cols: A Q K Z B
rolof: [66.6 17.3 78.3  0.6 66.7]
sapo: [ 32.8  36.1  23.3  56.3 -47.8]
kolu: [-72.7 -48.7 -47.9  31.7 -91.4]
fined: [ 67.3  14.9  49.3 -22.2 -85.5]
zalal: [-58.8 -41.8 -14.4  -7.1  36.6]
pur: [-60.1   5.0  19.6  73.1  58.1]
col: [36.6 58.1] | B
col: [ 36.1 -48.7  14.9 -41.8] | Q
col: [ 31.7 -22.2] | Z
col: [ 32.8 -72.7  67.3] | A
col: [-47.9  49.3 -14.4] | K
col: [-47.8 -91.4 -85.5  36.6  58.1] | B

cols: S M U P H W E D J F
dafin: [  6.6   0.0  -0.8  20.1  64.3  33.3 -12.2  -6.4  10.0 -19.8]
gufil: [  2.5   3.1 -24.0  42.4 -42.4  10.5  -4.9   6.8  20.1  70.9]
pebi: [  6.6   0.0  -0.8  20.1  64.3  33.3 -12.2  -6.4 -10.8 -19.8]
Fug: [  7.9   2.9  -2.1 -32.3 -50.3   3.1  18.3  -2.0 -15.2  18.6]
col: [10.0 20.1] | J
col: [3.1 0.0 2.9] | M

cols: R L Y X V N
let: [-21.0 -64.3 -35.3  -7.2 -11.7 -26.3]
rubuk: [ 15.4   7.4 -22.8  36.8  -4.4   2.6]
Rofi: [  1.2 -28.1   4.5   1.2  -7.3   5.1]
Gen: [  1.2 -28.1   4.5 -23.9   6.4  -8.0]
duse: [  1.7   8.2 -16.8  24.5  -7.6  -0.1]
Ped: [-12.0 -67.6 -25.6 -18.3  -3.5 -25.1]
Vomu: [-18.0 -18.2  -2.6 -16.0  -5.7  -8.0]
Miko: [16.4 -2.3  8.7 -8.2 11.5  2.8]
luto: [ 3.8 10.8 13.3 -5.9  4.7  6.0]
Mino: [ -1.5   2.0  22.9 -26.3   7.6   2.1]
fom: [ 33.9   0.2 -10.5  23.4  13.6   5.0]
col: [-11.7  -4.4  -7.3   6.4] | V
col: [  1.2   1.2   1.7 -12.0] | R

cols: Gisep palo piral nuvu dud nebi nilol nela datiz
pip: [ 16.2  42.4  44.4  -2.9 -40.3   7.0   3.7   0.6   2.5]
Zoden: [ 18.4  39.5  47.0  -7.8 -35.7  12.2   3.8   5.0  17.1]
ses: [  0.6  -1.0   9.9 -17.6   9.9  19.9   3.5   9.3  60.5]
zufar: [-34.3 -14.5 -28.2 -18.0  31.3  23.2   9.4   2.0  71.9]
col: [ 2.5 17.1 60.5] | datiz
col: [3.8 3.5] | nilol
col: [3.8 3.5 9.4] | nilol
col: [39.5 -1.0] | palo
col: [ -1.0 -14.5] | palo
col: [ 2.5 17.1] | datiz

cols: Zeg pufup Dipuz Vus Mur Rus
dulu: [ 11.5  57.9 -23.8 -39.0  57.1 -25.1]
Vuzim: [  3.7  42.9  -7.6 -18.8  24.5 -12.7]
big: [  2.0  42.2  -7.9 -18.7  23.5 -11.8]
sumop: [  2.0  42.2  -7.9 -39.3  23.5 -11.8]
Nof: [-71.4  11.6 -25.0 -12.1   9.4 -36.5]
daza: [-70.9  12.9 -25.2 -12.0   9.0 -36.1]
nuze: [ 11.3  57.7 -24.6 -39.3  24.7 -24.5]
col: [2.0 2.0] | Zeg
col: [-11.8 -36.5] | Rus

cols: Nosup Mudef Fini Lar zufaz zemi ren Sil refe tuz
dufe: [ 45.5  21.3 -14.4   4.8  -7.5  10.9  33.8  -5.1  23.6 -41.4]
ked: [  6.2  18.8   1.8  12.6   2.4  -4.6  45.4   9.7  10.2 -62.1]
Vigu: [ 20.7  -2.3  -5.5 -10.5  63.8  33.8  38.5 -11.3  68.7  -5.9]
bevos: [ 20.7  -2.3  -5.5  38.8  63.8  33.8  38.5 -11.3  68.7  -5.9]
zibil: [ 30.3  -5.1   1.7  14.0  29.9  -1.6  35.1 -26.4  77.9  14.6]
col: [ 12.6 -10.5] | Lar
col: [-11.3 -26.4] | Sil
col: [-5.5  1.7] | Fini
col: [18.8 -2.3 -2.3 -5.1] | Mudef
col: [20.7 20.7 30.3] | Nosup
col: [ 12.6 -10.5  38.8  14.0] | Lar

cols: kiti kuva tup fenef Leted nol
fula: [ -6.5 -44.8  -1.4   8.8  33.9  14.9]
mumet: [ -9.1 -19.9  12.9  -3.0   4.2  44.8]
Mobi: [ -2.5  -7.7   9.3  -8.8  77.2 -19.5]
Bota: [ -0.4  -5.3  18.4   2.3  -8.4 -44.8]
col: [77.2 -8.4] | Leted
col: [ 14.9  44.8 -19.5] | nol
col: [-6.5 -9.1 -2.5] | kiti
col: [-7.7 -5.3] | kuva
col: [-3.0 -8.8] | fenef

cols: lopa dip Fof kuver dum
roko: [-36.5 -52.8 -61.2 -19.8  -3.0]
pirab: [-33.8 -24.6 -88.2 -42.6 -17.9]
Budob: [-41.5 -12.4 -53.9  -9.8 -16.6]
pef: [-23.0   3.9 -68.8  -6.1  12.7]
kugil: [ -9.9 -20.2 -32.4  10.0  -2.1]
vabes: [  0.0 -40.6 -53.3  -6.2 -20.9]
dumu: [-29.2 -55.9 -53.9  40.0   6.3]
col: [-88.2 -53.9 -68.8 -32.4 -53.3] | Fof
col: [ -2.1 -20.9   6.3] | dum
col: [-24.6 -12.4] | dip
col: [-9.9  0.0] | lopa

cols: sevod Vik pov tev kaben
zaki: [ 19.5  -7.7  82.6   5.0 -47.2]
pif: [-19.1   7.6 -80.9  -4.9  46.2]
mugip: [-21.3   8.5 -90.5  -5.5  51.7]
col: [-80.9 -90.5] | pov
col: [46.2 51.7] | kaben
col: [-47.2  46.2] | kaben
col: [ 82.6 -80.9] | pov
col: [-7.7  7.6] | Vik

